[38] [-18  -9   5  15  -5 -14 -21   5  -8  15 -27  14  13   6  28  17  -4 -17
   8   1]
[45] [ -7  33 -36 -11 -15 -23  12 -13 -16 -14  -5 -13 -11  28  12  31  13  21
 -29  -4]
[45] [-44  41 -20  27 -27   9   8 -18  13 -18  12 -10  -9  -3  34  18  13  -9
 -16  -6]
[43] [ -1   6   6  11  22 -19 -11   6   8  -9 -24  15  -6  13 -27 -30 -11  12
  31   7]
[43] [-14   4  -6 -13   9   1 -15   3  -6   8 -33  32  -3  12 -43 -15 -10  -6
  14   7]
[38] [-16  12  -2  11 -13  26  -4  -9   1   6  -3  -9  -7  11  16  16  15 -12
 -21   4]
[40] [-12   7  10  19 -12 -15   6  -3  -8   6   2  12  24  10  27  -5  10  -7
   5 -12]
[46] [-10  -1  20  10   8  -2   7   0   3   7  -2  -1  -5 -18 -14   9  13  -3
   0   2]
[43] [-15  22 -18 -21  10   8   3  -5  11   0   2 -17 -28  -1 -14  27  14  -3
 -14  -3]
[40] [ -7  26   1 -11  33 -58  28   3  16 -16  17 -14 -17 -21 -20  12  15  23
  20 -20]
[41] [-19  19 -13 -14  14   5 -11  -2   6   7 -19  -4 -22  15 -14  19  10  -8
  -5   0]
[40] [  9 -10 -14 -24   7  -6  -5   7  -3  -4  -5  13  -1  -7 -25 -10 -20   4
  12   2]
[40] [ 17   3   6 -14  30 -16   8   7  13  -4   8 -12 -13   1 -22 -10   3  14
  14  -5]
[45] [  1   2 -14  19 -19  13  -4 -10  -7 -21 -15 -10 -17  -1  -7  10  -8  20
 -22  25]
[46] [ -3   7  10  12  -3  -1   5  -1   7   4  17  -1  18  12  33 -15   8 -11
   9 -16]
[45] [-51  24 -14  40 -19   4  -9  -8  32 -23  13  -5  -5 -29  48   7 -11 -22
  17  -6]
[45] [ -7 -17  -5  31 -12 -20 -15   5   5 -25 -11   6   3 -33  17  -2 -34   8
  22  15]
[41] [ 16 -21  17   1  16   3 -10  12  14   9  11  -7  10  -3  21 -14  -7 -12
  21  -7]
[45] [  2   5  -1  -6 -37   6  24 -16 -49  14 -10  23  20  19 -23  14  24  11
 -48   5]
[43] [  0  -7 -25  -2 -13   4 -11  -1   4 -11   5 -29 -15 -15  39  42 -10  -1
 -18   7]
[40] [  4  10 -40 -45   3 -17  -1   2 -12  -5  -9   9  -9  12 -24  10 -13  10
  -4  -4]
[43] [  2 -23  -4  11 -21   5 -15   2 -13   1 -11  11  15  -9  20   4 -20  -7
  -1  10]
[45] [ -1   9  -4  25  13 -10  -5   1  29 -29   7 -26 -21 -12  16  -4 -11  14
  17   6]
[46] [ -6  24   0   3   7 -20   7  -1   8   1  12   4  15  30  25 -22  11  -4
  18 -24]
[43] [-15   0 -12   4 -13  13  -9  -4   2  -2  -5  -6 -10 -14  11  24  -4  -9
 -13   8]
[45] [ -9   9 -35  -6 -14  25 -20  -7  -1 -11 -20 -11 -26  12   2  23 -11   1
 -23  18]
[38] [  7 -14   9 -12  -5  34  -3   1  -4  22   8   0   8   5   4   0   8 -20
 -13  -2]
[40] [-16   2  -1   0  -7  16 -21  -2 -19  21 -43  26   3  31 -17   3   5 -14
 -10  12]
[46] [-10  16   0  -4   2   6   5  -2  10   5  14   3   7  12  11 -12   9 -13
   7 -16]
[45] [-12   9  15  12 -12  12  14  -8  -2   7  12   6  10  -4   0  -5  17  -8
  -9  -6]
[38] [ 29 -18   0  15   9 -12  -8   7   9 -24   1 -21 -10  -9  11  -8 -23  25
  12  14]
[46] [ 34 -12 -22 -42  38   8 -22  13  16  -5 -10 -30 -39  13 -23   9 -17  13
   4  12]
[41] [  2  -8  32  36   2  15  -4   2  18   5  14  -6  16   2  34 -27   4 -14
  17  -4]
[43] [ 26 -15  39  26  22 -14   4   9  15   4  16 -24  10   4  32 -15  11   6
  18  -7]
[46] [  7   7  26   7  21  -7  12   3  14   7  16  -5   8  11   3 -24  17  -1
  17 -16]
[41] [  2  -3 -14   9  -5   6 -20  -1   1  -6 -17 -17 -13  12  23  19  -8   3
 -10  13]
[46] [  4  21   5 -31  19  12  23  -3   0   3   6  28  -5  11 -85 -48  10  10
   9  -6]
[38] [  6  11   1 -22   8 -27  22   2  -5   7  23   5  18   9   5  -7  14   1
   7 -27]
[40] [ 10   3  -5 -10  -3 -15   1   2 -14   9   0  17  26  34  15 -20   0  -2
   8 -15]
[40] [  5 -19  -5  -3 -19  -1  -8   5 -14   4  -1  30  31   0  10 -24 -24 -10
  14  -3]
[43] [ -1  -2  11   4   7   9   1   0  11   8  11 -23  -9  -7  19  20  15  -8
  -8  -3]
[41] [ 23   9   1   5  11  -7  -3  -1  -7  -2 -15  -9  -3  49  -1 -16   9  21
  -4   5]
[38] [ -1  13 -11 -16  -1  22   4  -6   2   3   7  -7 -10  14  -8   2  10  -4
 -15  -3]
[38] [ 12 -30   7  12   0  25 -20   6   4  -9 -16   1 -13 -25 -25 -10 -27   4
   5  30]
[43] [-22  13 -37   1 -31   3  -3 -10 -10 -23 -11  17  -6 -12 -11   6 -21   6
 -10  12]
[41] [ 39 -35  -2   7 -21   8  -6   5  -8 -10  18  -5  25  -2  39 -20 -28   7
   1   5]
[41] [ 14 -16  13  29  -9  28 -18   2  13   1   9 -12  15  17  52 -23 -10 -14
   8   3]
[40] [ -8  15 -26 -12 -17 -25  13  -5  -9 -10  15   1   9  -1  22  16  -1   5
  -7 -15]
[46] [ -7   6   7   7  -2 -27  13  -4 -20  -6 -20  23   1  -7 -44  -3   4  21
  -1   9]
[41] [-35  17  -3   9 -10  22  -3  -8  10   4   0   6  -7 -10   1   9   8 -22
  -5  -2]
[38] [  0   6  -9  -2  11 -45  -1   6  -1  -9  -8   6   5   5   7  -1  -9  12
  21  -8]
[46] [-14   2  26  19  -7   9  14  -4   3  10  14   8  14 -14   2  -8  17 -13
   1  -8]
[38] [ 19 -27  11 -28  11 -17  -4  15 -12  27   4  17  31   7  13  -8  -6 -16
  18 -19]
[41] [ -7  -8 -21  10 -27  28 -19  -4   2  -8  -1  -7  -2  -4  34  13 -17 -12
 -14  11]
[-11  -4 -23   7 -16 -18 -15  -1 -13  -9 -23  -3  -5  -6  22  36 -13   5
 -11  12]  [46]
[  5 -15   5 -29  22  19 -17  12  11  23  -1   5   0   4  -7  -8  -5 -26
  15  -8]  [45]
[  4 -15  20  21 -42  47  15  -9  -8   7  36  19  40 -10  22 -38   0 -21
 -10  -5]  [46]
[ 25  -3 -26 -17  -3 -18   4   2  -2 -16  17 -24  -4   4  27  15 -11  18
  -8  -5]  [43]
[-11  18 -18  -9  -3 -38  21  -3   2 -17  21  -6  -1 -21  10  19   2  11
   3 -17]  [40]
[-20  -1  24  47 -23  32  -1  -6  17   0  19   2  18 -15  40 -21   2 -24
   6  -2]  [41]
[-10  23  -8  -7  -1  11   3  -3  16   6  27   1  16  28  36 -24   8 -22
  12 -28]  [46]
[ -8  -7  -5 -23  -5  -6  -4   5 -14  21  -4  23  20   4   4   6  -2 -20
   3 -13]  [45]
[-14  -5   2   2  -4   7  -2   1   8   2   7   2   0 -24   6   9  -4 -15
   4  -2]  [41]
[  3   3  -9 -13  11 -35  -4   7  -4   3  -5   5  11  17  18   2  -4   2
  16 -15]  [38]
[ -9   7 -18   5 -32   6   1  -8 -13  -5   6  18  22  11  23 -11  -9  -7
  -6  -5]  [46]
[ -8 -13   9  20   1   9 -18   3   9   3 -11 -10  -7 -12  21  17  -4 -11
   2  10]  [43]
[ -9  17   2 -10  31 -17  -2   5  17   5  -4 -13 -18   7  -6  11  14  -2
  13 -10]  [46]
[ 19   2  26  30  24 -24   9   4  21 -15  15 -23  -1   5  19 -23   6  20
  23  -5]  [43]
[ 37 -10 -10  -8  12 -16 -12   6 -11  -6 -18 -17  -7  36   9   1  -8  26
  -5  10]  [41]
[ 25  -8 -16 -15  10  11 -14   5   7  -7  -1 -19 -14  18   7  -3 -13   8
  -1   7]  [38]
[-22  26 -11  -1  -4 -25  11  -7  -7  -1  -5   0  -2   8   7  25  18   3
 -10 -10]  [40]
[ 11  26  28  26  11  14   7  -7   4   8  -1   3  13  67   1 -54  28   5
   6  -8]  [41]
[-11  -5 -28 -13 -34  12  -4  -6 -23  -2  -8  24  11  -8  -5   8 -18  -6
 -17   7]  [43]
[ -7  -9  -4   7 -23  -7  -2   1 -12   0   3  23  28  -7  20 -11 -15 -10
   8  -5]  [40]
[ 10  15  -8  14   1 -17   5  -4   8 -16  13 -32  -6  19  43  10   8  16
  -6  -6]  [38]
[ 10  -5 -17 -29  18 -30  11   9  10 -21  17   0 -11 -39 -30  -3 -24  17
  23  -6]  [40]
[-19   1   7  17   3  31  -7  -7  14  -5 -12 -24 -40 -32 -22  36  10  -2
 -23  25]  [40]
[  2 -12   5  10   1  -2  -6   3   1  -7  -9   5  -3 -17 -12  -6 -13   6
   9  12]  [38]
[ -6  -7 -26 -33 -32  14   1  -4 -35  12 -10  42  22   3 -27  -3 -13 -11
 -17   1]  [43]
[  4 -31  45 -34  32  32 -18  16  -8  71 -20  15  12  17 -21  11  29 -47
  -1  -9]  [43]
[ 0  0  8 10 -1  5  0 -1  2  3  1 -3  2  4  8 -2  6 -2 -2  0]  [40]
[-21  32  -8  46  -2 -52  14 -10  10 -46  -7 -11 -18 -17   3   6  -3  38
  12   8]  [38]
[-14 -30  15  61 -20  41 -40  -2   6  -9 -40  -9 -20 -26  13  18 -22  -7
 -10  49]  [38]

<23> [ 32  -6  29 -29  -1 -12   6  -8   8   6  16 -26 -18   9 -12  22 -19 -11
   7   8]
<20> [ 30 -15  -8 -25  29   4 -37  -9 -24 -18  -1  -6 -10  -5   1  18  -6   1
  19   9]
<28> [ 32   1 -28  -8 -15  -3 -11 -16  10  -2 -10 -26   2  13   5  13 -19   0
 -10   6]
<23> [ 18  -7 -19  16  -8   6 -18  -8   2   0  -3   9   3  -3   7  -3  -1   5
  -1   6]
<20> [-35  26  12  13 -33  -5  32  -6  19   5  -3 -13   8  16 -19  -9  -6 -18
 -17 -10]
<23> [-29   5 -10  30 -26   3  35  -1  21  35   4  24  -6   6  12 -18  12  19
 -35 -16]
<23> [ 16  -2  -4 -17  19  -3 -17 -10 -31  18   2 -13 -25  20  -1  21 -13 -24
 -15   4]
<25> [ 22   1  -7  -1  -9  -5   2   6   9  12  -5 -18   1   9   5   4 -12 -13
 -10   9]
<25> [-19  15  -7  14   1   0  -7   6 -16  -6 -11  -3  15   7  -6  -6   0 -24
  -4   1]
<34> [  4  -2 -22 -25  35  11 -19  27 -14 -11 -30  -9   4 -11  17  -5   4  -1
  10   8]
<20> [ -7   9  17  -3 -29   6   9 -28  24  -7   3 -11 -11   6 -24  -2 -12  -5
   3  -4]
<25> [ 17 -14   3  -9   9  10  -6   4   7  12   0   8 -19  -9   8  -4   1   8
   4   6]
<25> [-26  13   3  -1 -23  -1  23 -20  16  -5   2  -6  -1   9 -13   1  -1  12
  -9 -16]
<28> [  2 -25  26  -7  33  36 -38 -14 -22  21   6  41 -62 -17  -9 -14   7 -13
  16   7]
<23> [ 31   0 -24 -36  12   1 -22  -9  -6 -18 -19 -36  -2   8   2  20 -19  -4
   5   8]
<20> [-10   2 -18  13 -10   7   3 -10   3  14  -4  11  -8   5   6  -6   3   8
 -19  -7]
<20> [ 48 -18 -20 -22  32  -9 -35   2 -31  -7   2 -12  -1   2  16  28  -8   2
   7  12]
<34> [ 16  -2   1  11 -16  -9   1 -11   5   7  12  -3   1   8  -2   8  -7  -1
  -7   2]
<23> [  0  -3 -16  23  -2   9 -27 -15 -13 -10  -1  18   4  -3  -2  -5   4  -1
   3   1]
<31> [ -8 -12  17  22  -8 -18   5 -27  -9 -23  45  32  15  -9  -9  17  17  42
  15 -17]
<34> [-13  14  -6  11  -1  -3  -2   0 -19  11  -5  -6   2  17  -5   1  -5 -29
 -18   0]
<34> [  8  -4   4   6  -9   5 -13 -18   4  -9   6   5  -4  -3 -10   0  -3   1
  10   2]
<28> [ 24 -10  -3 -36  19   7 -18 -13  -7  -7  -5 -16 -24   1  -1  16 -11   3
   9   4]
<31> [  0  10  -3  17   0   2 -14  19 -11   6 -15  -7  11   5  -2 -12  -6 -42
  -4  15]
<34> [-24   6  -3 -12  23   9  -8   9 -19 -12 -14   2   1  -5  -1  -6   8  -5
   7  -4]
<31> [ 0  1 20 -8 -1 -6 16  7  7 10  7 -7 -6  2 -4  2 -3 -6 -1  0]
<25> [-16  10  35  10 -22  16   1  -6  23  -7  -4   1  -8  -8 -29 -24  -6 -28
  18   7]
<28> [  6   3 -15  22  -7  -8  -7  11  -1 -11  -4   1  31  -3   7  -4   3  -2
   2   6]
<28> [ 16  -1  -8   8  -5  -5  -4   4  -1  11  -1  -6   3   7   6   3  -7 -11
 -10   7]
<28> [ 19   4  -4  13 -13 -38  26   8 -10  30  23 -17  15  29  12  27  -9  -9
 -35  -1]
<34> [-35  10  -1 -20  40   7 -23   2 -45 -33 -12   1   5  -4 -11   4  10 -10
  19  -8]
<23> [-16   6 -54  18  -3  12   0  11   6   5 -29  12  16  -3  28 -19  12  21
 -22  -6]
<25> [-39  18  -1  -9 -19   7  23 -23  15  -6  -8  -8  -9  10 -15  -4  -1   9
 -11 -19]
<25> [ -8  13  -7 -35  31 -11 -12  10 -33 -35 -15 -32  21   7  -6  20  -5 -13
  14  -1]
<23> [ 46  -8 -10 -17 -32  -6  21 -16  43  26   3 -28 -19  14  10  14 -23  16
 -21   4]
<31> [ 11   8 -30 -50  17   6   7  14   7   6 -37 -44 -12  11  17   8 -15  -3
 -15   2]
<31> [ -1   8 -25  -2   4  -8  -9  -3 -15 -16  -9 -13  19   9   4  11  -3   1
  -5  -3]
<25> [-11   1  34 -31 -16  -1  25 -27  31 -25  15 -13 -11  -6 -25   9  -4  28
  22 -14]
<28> [-11   2  18  35   2  -3   9  37  -7  31   4  20   9  -3   7 -22  10 -31
 -10  11]
<20> [ -7  10 -35  -6   4  13 -18 -10  -9  -9 -27 -11   0   8   3  -2  -5  -6
  -9  -2]
<28> [ 12   1 -10  18  -1 -20   1  16 -11   0   7  -4  30   5  11   8   1  -5
  -6   5]
<31> [ 20 -16   3   0  34   5 -26  35 -17  -3  -6  13   8 -22  16  -9   9  -8
  22  18]
<20> [  3  -4  -3  17   5 -20  16  20 -13  27  16   9  10   8  18   8   8   2
 -22  -2]
<20> [ 26   1  15 -13  -7 -19   2  -9  -1  -4  14 -27   2  14 -11  24 -17 -14
   2   6]
<31> [ -3  -7 -19  10   9   1 -18 -22 -25  -5  10  20  -5   3   4  11   8  17
  -6  -9]
<28> [-37  -2  16  27   1  10   0  -5  -8  -7  14  42   1 -16  -8 -18  23  13
  11 -11]
<20> [ 21  -8  -3 -10  12  -6 -12   1 -11  -3   4  -6   0   1   4  13  -4   0
   5   6]
<25> [  4 -12  15 -14  23 -13  -6   0 -17 -30  21   8  13 -14  -2  18  11  25
  28  -5]
<34> [ -8 -20 -24 -12  35  19 -27 -10 -19 -25  -4  34  -8 -26  16  -2  23  49
  20 -11]
<34> [-40  12  26  20 -24   2  32  -8  15  16  12  15  -8   5 -16 -15   7  -4
 -12 -13]
<34> [  3  -4  -3  -4   8  -9   1  -1 -10  -4   8   1   4   1   5  11   3  12
   0  -4]
<31> [  3 -16  30  34   4  13 -17  11  -5  17  16  41 -12 -19  -5 -23  12 -17
  14  13]
<31> [-17  15  10  36 -34 -32  13 -16   1 -43  28   0  58   4 -21  13   5  11
  13 -11]
<23> [-23  13   0 -17   2   2   1 -16  -7 -22  -7 -13   1   6 -15   7  -2   0
   5 -11]
[-17   9   4 -22 -10   8  18 -13  21  -7  -9 -14 -12   2  -9  -2  -4  11
   0 -10]  <28>
[ -9  11 -27 -19   3   4   0 -12  -5  -5 -18 -18  -5  13   3   8  -7   4
 -14  -9]  <23>
[ 42  -7   7   4 -23   5 -25 -18  20 -11   1 -14  -2  -2 -14   1 -20 -16
  18  19]  <34>
[ 35 -18 -20  36 -21 -19  12   0  11  36  26  20   6   6  28   9   4  27
 -29   1]  <25>
[ -5   5  -2   3   0   4   0  17   7  -9 -13  -3  15  -8   2 -13   2  -7
   8   6]  <28>
[  1   6  23 -13  -7  -3   0 -14   5 -16   6 -16  -3   4 -22   8 -11 -13
  14   1]  <20>
[-11  -4  15  -7  24   3 -11   9 -19 -12   3  11   0 -11  -4  -1   9  -3
  18   1]  <20>
[ 16 -10 -25  32  -2 -15  -1   7 -13  21  15  20  15   5  25   7   9  15
 -22   0]  <25>
[-25  -7  14  -5  11  -6  13 -12  -9 -16  23  23   0 -10  -4   9  19  38
  11 -20]  <34>
[ 19  -2 -26 -12 -16  -4  36  18  40  33 -15 -19  -3   6  31  -3  -6  23
 -31  -1]  <23>
[-18  16  -7  -6  26 -12   2  44 -24 -12 -21 -18  36   1   9  -3   5 -25
   3   6]  <20>
[  3  -8  22  -8  -3   1  -1 -14  12 -23  15   6  -1 -14 -13   3   3  19
  26  -3]  <34>
[ -3  -4  -1 -10  -4   7  -3 -32   1  -6   8   5 -20   3  -8  10  -1  19
   0 -11]  <28>
[ -4   3 -23  -3   1   1  -7 -17 -11  -4  -5  -2  -3  10   3   9  -1   9
 -11  -8]  <31>
[-39  14  19 -15  13  15   6  17   0 -13 -20  -3  -1 -10 -13 -20   6 -18
  15  -2]  <34>
[ 11 -17  -6 -22  34 -14  -6  -1 -29 -10  18   8   0  -4  14  27  11  34
   7  -9]  <31>
[  1   7 -37 -13 -14   3  19  -6  20  17 -20 -18  -7  15  18   3  -7  18
 -31  -9]  <23>
[  0  -4  20   9  -5  -7   2  -4   2 -14  18   9  10  -8 -10   2   5   7
  16  -1]  <25>
[ 17  -1   2 -33  -1   8   6  -2  21   8 -13 -25 -22   3   0   3 -15  -2
  -1   5]  <25>
[  9 -14  -4   4  -8  -8  16 -13  11   9  22  16  -6  -2  12  10   8  41
  -9 -12]  <25>
[ -9  -3  13  -4  -1  25 -17 -11  14 -22 -10  12 -11 -21 -15 -20   3   2
  28   3]  <34>
[-54  42 -10  -6  -6  16   0  -1 -10 -13 -43 -30   5  20 -25 -17 -11 -52
 -11  -4]  <25>
[-25   4  35  24 -23   4  -7 -31   7 -40  22  22  12 -15 -37  -8   7   5
  34  -7]  <23>
[ 15   0 -14 -17  -1   3  -6  12  23 -36 -20 -19  27 -18   6  -5  -3  17
  26   7]  <23>
[ 21   3  12  -8  -9 -18  12  10   8   3   6 -26  11   9  -2  13 -13 -14
  -1   8]  <34>
[  8  10 -15  -8  22 -21   0  41 -23  -4 -14 -26  35   8  16  10  -2 -22
  -4  10]  <20>

(29) [  2   9   0  10  -8  -2  11   8  -6  -6   7  -6   4  -4   5 -13   2   9
   1 -16]
(32) [ 31 -11   1  -7  41  32   5 -23  25  10 -19  13  14 -14  -5  19   9  -3
  17  40]
(24) [ -4  15 -16  28  -5  -6  23  12 -12 -17  10  14  -6  -9  12  -2  22  -7
  -1 -20]
(32) [ 15  12  -1   1   6 -10  27  -5  -7   7   2   9 -14   6  -6  -2  15  -4
   3  20]
(31) [ -4  12   9   1 -44 -11  13  22  17 -26  30 -17  14 -21 -22  14   7  10
 -21   0]
(31) [  8   9  -2  17 -10  11  30  16  13  -5  11   2   8 -12   7  12  12  22
   2 -11]
(31) [-10 -13  -1  -5  16 -15 -28 -10  -3   5  -7  -6  -4   5 -10 -15  -4  -9
   0   3]
(29) [  6   8  -8  10   0   1  21   1  -7  11  -2  19 -18   8  15   9   7   2
   6  -2]
(24) [ -3  13 -13  30   0   5  18  13 -21  -7   2   6  -1   0  30 -22   6   8
   9 -43]
(29) [-11 -24 -10  11   6 -23 -43  -6  23  11   3   2 -14 -17 -15   8  -2   3
   1  -5]
(29) [ 11   5   1 -16  17  -7   7 -19 -11   4  -9   9 -11  10 -13   0   9 -26
  -1  39]
(24) [ -5   2   5 -13   1  -3   8   1  -2 -10   1  -5   6   6 -13   4   9 -12
 -11  19]
(32) [ -7  12   8  -1 -18  -6   9  13 -17 -14  10 -20  12   6   1 -27  -5   7
  -7 -20]
(29) [-12  -1   7 -18   7 -20  22   5  -7  18  -3   0 -20  36 -14   6  14   2
 -10  25]
(29) [ 15  22  -7  20  -6  -7  30   3 -19  -5   9   6  -9  -4  10 -22  12   2
   7 -12]
(32) [  5 -16   1  -3  19  19 -20  -9  20   0 -10  -2  17 -14  -2   9  -4   2
   7   7]
(24) [-26  18   9  -5   7  -3  40  23 -50 -13  -5 -21  12  48  17 -48  12   3
  -8 -29]
(31) [  3  16   7   1 -35   4  26  18  10 -19  21  -7  12 -13  -7  17   6  10
 -13   0]
(29) [  1  -2 -11   8   4   1   9  -1   2  19  -5  24 -24   8  14  23   4   2
   6   1]
(31) [  1   0  -3  -3 -27  -7 -34 -11  -1   3   5   7 -14 -12   4   8 -28 -12
  -1  -7]
(29) [ -3   2 -12  17  -5   1  20  11   1  20   0  23 -25  12  23  22   5  17
   7 -16]
(32) [ 13  11  -1   0   5  -8  37  -1  -5  16   0  14 -21  16  -1   8  17   4
   3  22]
(31) [  6   0   0   9  -6  18   5   7   9   3   1   2   8  -7  16   7  -8  19
   8 -17]
(31) [ -9 -15  -4  21  -9 -16 -27  11  26  -3  15 -15   6 -27 -13  -5   0  23
  -1 -25]
(31) [-16 -19   1  -1  41 -17 -10   0   2   2  -9 -17   8  11 -20 -26  20   2
  -1   5]
(24) [  0   1  12 -17 -13   3  13   8  21 -13  10  -9  15  -7 -25  26  11   1
 -16  30]
(32) [ -2   9  -7   0 -17   2   6  -1 -11   3   0  22 -20   7  15  22  -5 -14
  -3   0]
(32) [ -2  23  -9  10 -22 -42  22   3 -28   0  16  12 -38  12  -6 -11  14 -16
  -9   2]
(24) [ 10   2 -13  15   4   9  -6  -8   7 -14   1  16   2 -26   3  11   7 -17
   4   2]
(24) [-1  3  3  1 -1  9  8  6 -2 -5  0 -6 10  1  6 -6 -1  7  1 -9]
(32) [  1   1   9  -3   7  -3  29  12   3  14   1 -11   1  19  -3  -7  11  28
   2   2]
(24) [  5   1  -2   9   4  16  -2   0  -2  -3  -4  -1  11  -7  15  -9  -7   6
   9 -18]
[ -5  -3   6  -5  -5  19 -15   3   1 -14  -2 -14  25  -7   7  -7 -15   3
  -1 -16]  (32)
[ -8  -3  10  -6   1   3   8  12   7 -10   4 -19  20   2 -11  -5   7  11
  -8   0]  (31)
[-10   9 -16  10 -24 -24 -29  -9 -19 -17  10  15 -22 -15   0  -1  -7 -39
 -10  -9]  (32)
[ -7 -13   5  -9  -1  17 -26  -1  14  -7  -4  -8  19 -10   0  10 -15   0
  -2  -4]  (29)
[ -7 -10  -2  -5   9 -27 -24 -13 -17  36 -11   4 -35  28   5 -19 -17   3
   9  -6]  (24)
[-25 -11  11  -1 -10  -1 -17  22   4  -8   6 -34  25   5  -1 -24 -12  28
  -7 -38]  (32)
[-19 -18   4  -4  32 -21 -14   1   3  -3  -5 -21  10   9 -26 -25  18   0
  -6   7]  (31)
[ -3  -7  -9   4  34 -19  -6 -14 -12  10 -12   9 -18  12  -7 -15  15 -17
   5  13]  (31)
[-15   1  -6   5 -15 -18   3   9  -5  10   6   9 -24  14   4  10   1   3
  -6 -10]  (32)
[ 13  -6 -10  14  -1   4 -19 -10  16   6   1  14  -8 -25   4  14  -7   0
  10  -3]  (24)
[ 42  11   4   1  38  -2  14 -27   0 -14  -2 -10  19 -27 -31 -36  24 -19
  12  43]  (32)
[  8  -2 -13  10  11 -12  -3 -13   1  15  -4  23 -27  -2   0  11   8 -11
   7  12]  (29)
[ 14   8 -19  41  -6 -15  -5  -1  -1  -4  14  10 -13 -32   9 -19   5   5
  13 -31]  (29)
[ -8  -6   7  -6 -12 -24   0   8  -1  31   3  -7 -24  25  -3  -5 -10  27
   0  -7]  (24)
[ -1   4  -6  19  -7  -4   7  10  -6   9   4   3 -10   3  18 -11  -3  19
   8 -30]  (24)
[ 25  18 -17   9   6 -25  16 -25 -14   4   2  36 -41  -8 -11  10  22 -41
   3  41]  (32)
[  3   0  -2  15 -19   2  -4  10  16  -3  12  -2   4 -20   3   8  -5  18
   1 -19]  (31)
[ 15  -9 -13  16  34 -44 -17 -24  11   3   4   4 -20 -24 -42 -20  31 -20
   4  34]  (32)
[ -9   1   3   5  -1 -28  25  16  -2  18   8  -8 -19  23  -9 -10  17  26
  -3  -4]  (32)
[  4  16 -15  12 -14 -45  11  -7  -9  -9  18  20 -37 -11 -25   7  27 -33
 -13  27]  (31)
